Below are the code and all the weights of a small trained network. Each question names an input and a target symbol and asks about switching units off, where a switched-off unit gives its printed mean instead of its output.

import numpy as np


def w(rows, s, z=0):
    codes = np.array(rows[::2]) - 128.0
    scale = np.full(codes.shape[1], s)
    scale[-1] = z or s
    return codes * scale


def softmax(a):
    e = np.exp(a - a.max(-1, keepdims=True))
    return e / e.sum(-1, keepdims=True)


def log_softmax(a):
    a = a - a.max(-1, keepdims=True)
    return a - np.log(np.exp(a).sum(-1, keepdims=True))


def net(x, mask):
    ids = ['ΔΣΨαζπ'.index(c) for c in x.split()]
    T = len(ids)
    res = E[ids] + P[:T]
    u = 0
    for l in range(3):
        r = res
        for j in range(2):
            rows = slice(4 * j, 4 * j + 4)
            q, k, v = (r @ M[l][rows].T for M in (Q, K, V))
            z = softmax(np.where(np.tri(T) > 0, q @ k.T / 4**0.5, -1e9)) @ v
            o = O[l][rows]
            res = res + np.where(mask[u + j], z, o[:, -1]) @ o[:, :-1]
        u += 2
    return log_softmax(res[-1] @ U[:, :-1].T + U[:, -1])


Q, K, V, O = {}, {}, {}, {}
E = w([
[85,127,59,22,211,149],'Δ',
[73,2,52,68,160,185],'Σ',
[54,117,129,97,127,129],'Ψ',
[49,78,49,72,152,90],'α',
[103,93,138,94,158,207],'ζ',
[109,83,126,167,190,132],'π',
],0.01)
P = w([
[75,147,87,191,186,203],'0',
[111,252,96,163,51,169],'1',
[109,35,179,116,199,119],'2',
[87,229,98,124,1,145],'3',
[190,96,199,145,138,78],'4',
[167,49,92,221,28,188],'5',
[193,123,213,110,135,47],'6',
],0.0087)
Q[0] = w([
[116,149,104,147,144,142],'0.h1',
[106,155,101,131,153,174],'0.h1',
[175,158,185,61,132,96],'0.h1',
[171,4,165,115,179,108],'0.h1',
[123,136,145,154,120,130],'0.h2',
[124,126,131,124,126,173],'0.h2',
[175,72,161,103,133,115],'0.h2',
[100,111,92,186,163,159],'0.h2',
],0.037)
K[0] = w([
[84,134,112,143,158,150],'0.h1',
[86,137,84,131,208,158],'0.h1',
[247,205,55,138,49,129],'0.h1',
[227,64,232,5,124,41],'0.h1',
[137,173,130,97,167,121],'0.h2',
[87,107,113,145,132,94],'0.h2',
[175,88,133,51,30,91],'0.h2',
[38,119,194,69,156,126],'0.h2',
],0.024)
V[0] = w([
[7,131,133,136,71,77],'0.h1',
[104,234,181,101,195,111],'0.h1',
[131,115,61,186,149,21],'0.h1',
[174,114,102,149,218,110],'0.h1',
[191,108,56,154,143,80],'0.h2',
[114,91,117,83,96,127],'0.h2',
[185,168,123,69,178,148],'0.h2',
[84,150,135,145,142,55],'0.h2',
],0.017)
O[0] = w([
[39,154,156,153,134,129,134],'0.h1',
[101,7,120,108,68,95,102],'0.h1',
[89,135,84,173,172,54,129],'0.h1',
[187,147,93,172,117,47,255],'0.h1',
[148,124,70,160,143,91,94],'0.h2',
[116,194,125,91,125,138,186],'0.h2',
[173,56,104,85,90,106,94],'0.h2',
[56,98,112,159,129,96,97],'0.h2',
],0.013,0.0076)
Q[1] = w([
[142,116,109,161,100,123],'1.h1',
[126,60,246,159,168,49],'1.h1',
[98,81,136,78,118,190],'1.h1',
[120,94,2,60,105,21],'1.h1',
[88,133,67,156,70,82],'1.h2',
[114,197,49,101,26,185],'1.h2',
[155,113,125,81,61,121],'1.h2',
[176,69,55,124,201,132],'1.h2',
],0.017)
K[1] = w([
[142,121,164,119,139,147],'1.h1',
[82,56,133,215,141,133],'1.h1',
[159,79,96,79,121,132],'1.h1',
[7,116,103,73,108,76],'1.h1',
[97,122,48,71,164,74],'1.h2',
[126,127,71,67,198,194],'1.h2',
[145,74,114,85,129,128],'1.h2',
[231,128,114,171,127,74],'1.h2',
],0.02)
V[1] = w([
[156,129,161,155,136,157],'1.h1',
[125,150,176,159,90,128],'1.h1',
[118,96,73,142,193,165],'1.h1',
[157,53,82,207,177,253],'1.h1',
[85,52,23,128,209,230],'1.h2',
[95,141,127,137,203,152],'1.h2',
[137,102,98,133,218,181],'1.h2',
[148,70,67,129,126,161],'1.h2',
],0.0065)
O[1] = w([
[95,114,159,115,100,108,103],'1.h1',
[110,91,113,134,126,137,115],'1.h1',
[157,161,156,87,95,103,193],'1.h1',
[112,158,214,46,126,88,27],'1.h1',
[154,194,205,85,103,3,187],'1.h2',
[159,115,131,109,92,98,255],'1.h2',
[130,145,154,122,69,42,242],'1.h2',
[113,181,172,131,125,75,84],'1.h2',
],0.0066,0.0027)
Q[2] = w([
[64,107,118,55,146,109],'2.h1',
[135,100,169,124,254,104],'2.h1',
[195,69,123,87,131,107],'2.h1',
[144,157,177,75,146,167],'2.h1',
[72,131,137,164,240,168],'2.h2',
[48,84,217,141,184,214],'2.h2',
[197,152,126,85,160,156],'2.h2',
[153,157,127,166,121,63],'2.h2',
],0.022)
K[2] = w([
[84,110,138,125,60,136],'2.h1',
[166,150,50,225,67,175],'2.h1',
[204,56,85,103,92,116],'2.h1',
[131,186,142,90,88,188],'2.h1',
[159,202,49,192,131,115],'2.h2',
[87,151,26,135,2,202],'2.h2',
[164,196,169,73,134,178],'2.h2',
[102,147,100,109,202,101],'2.h2',
],0.021)
V[2] = w([
[167,85,244,250,82,102],'2.h1',
[103,141,58,89,118,209],'2.h1',
[103,130,1,55,65,133],'2.h1',
[145,117,164,186,102,143],'2.h1',
[175,168,120,162,84,143],'2.h2',
[134,167,89,143,26,112],'2.h2',
[128,86,166,114,197,136],'2.h2',
[147,119,83,117,165,142],'2.h2',
],0.0092)
O[2] = w([
[181,111,72,133,191,253,21],'2.h1',
[91,149,138,70,59,116,3],'2.h1',
[64,185,147,141,49,63,94],'2.h1',
[151,115,94,122,148,184,44],'2.h1',
[151,112,184,113,150,111,182],'2.h2',
[90,83,223,142,200,82,150],'2.h2',
[132,150,72,120,86,157,84],'2.h2',
[138,156,116,81,181,159,118],'2.h2',
],0.008,0.0044)
U = w([
[211,89,115,70,1,19,141],'Δ',
[209,240,153,88,58,84,30],'Σ',
[109,117,167,106,42,135,252],'Ψ',
[120,192,110,142,53,80,103],'α',
[202,135,142,53,14,133,165],'ζ',
[207,119,107,114,80,90,128],'π',
],0.005,0.0037)

Each question gives the input, a string of symbols that net reads in full, and the target symbol t.
The units are the heads (4 rows each of Q, K, V and O). Each row of codes is followed by its name. A weight is (code - 128) times the scale printed after its matrix; where a second scale follows, it is the last column's (O and U).
mask holds one flag per head, layer by layer. A switched-off head (its flag False) gives its mean, the last column of its rows in O, instead of its output. The means were averaged over made-up inputs and are rounded, as every weight is.
A unit's drop is (log p(t) with every unit on - log p(t) with that unit switched off) / (log p(t) with every unit on - log p(t) with every unit switched off).
The circuit of an input: a set's keep is (log p(t) with only the set's units on - log p(t) with every unit switched off) / (log p(t) with every unit on - log p(t) with every unit switched off). Starting from all 6 units, units are removed one at a time, each time the one whose removal leaves the highest keep (on an exact tie, the one counted first), for as long as the keep stays at least 0.8.
units of the circuit, in order: the units of the circuit, biggest drop first
unit that matters most: the unit with the biggest drop
which heads matter: for each layer, one digit per head in row order, 1 if its drop is at least 0.15 and else 0, layers parted by /
drop of u: that unit's drop, to one decimal
input α Σ Σ π, target α: which heads matter => 11 / 00 / 00
input Σ π Δ ζ, target Σ: units of the circuit, in order => (0.h1)
input Δ α π π Ψ α, target π: units of the circuit, in order => (2.h1 0.h1)
input ζ Δ π Σ, target ζ: which heads matter => 11 / 10 / 10
input Δ α Ψ, target Ψ: which heads matter => 10 / 00 / 01
input α ζ Ψ Δ, target α: which heads matter => 10 / 00 / 00
input π α α Ψ, target π: which heads matter => 01 / 11 / 10
input Δ Σ ζ π, target Δ: units of the circuit, in order => (0.h2 0.h1)
input π Δ α Σ, target π: which heads matter => 01 / 10 / 10
input α Δ π Ψ, target α: units of the circuit, in order => (0.h1 0.h2)
input Σ Ψ Ψ Δ π α, target Ψ: which heads matter => 11 / 00 / 00
input Δ ζ π Δ Σ ζ, target π: units of the circuit, in order => (0.h1 2.h1)
input Δ Δ Δ Ψ, target Δ: units of the circuit, in order => (0.h2 0.h1)
input Ψ Δ π π, target Ψ: which heads matter => 10 / 00 / 00
input π Ψ Δ Σ, target π: unit that matters most => 2.h1
input α Δ Σ Δ Ψ Ψ, target Σ: which heads matter => 10 / 00 / 00
input ζ Δ Δ α, target ζ: which heads matter => 11 / 10 / 10
input α π Ψ π α Δ, target Ψ: units of the circuit, in order => (0.h1 0.h2)
input α α π, target π: which heads matter => 10 / 00 / 10
input Ψ π π Δ, target Ψ: units of the circuit, in order => (0.h1)
input π ζ Δ π α ζ, target Δ: which heads matter => 01 / 00 / 10
input Σ π π π π Δ, target π: units of the circuit, in order => (2.h1 0.h1)
input Δ Ψ Δ Δ Σ π ζ, target ζ: units of the circuit, in order => (0.h1 2.h1)
input Δ ζ Σ, target Σ: drop of 0.h1 => 0.8
input Ψ Σ Δ π, target Ψ: drop of 1.h1 => 0.0
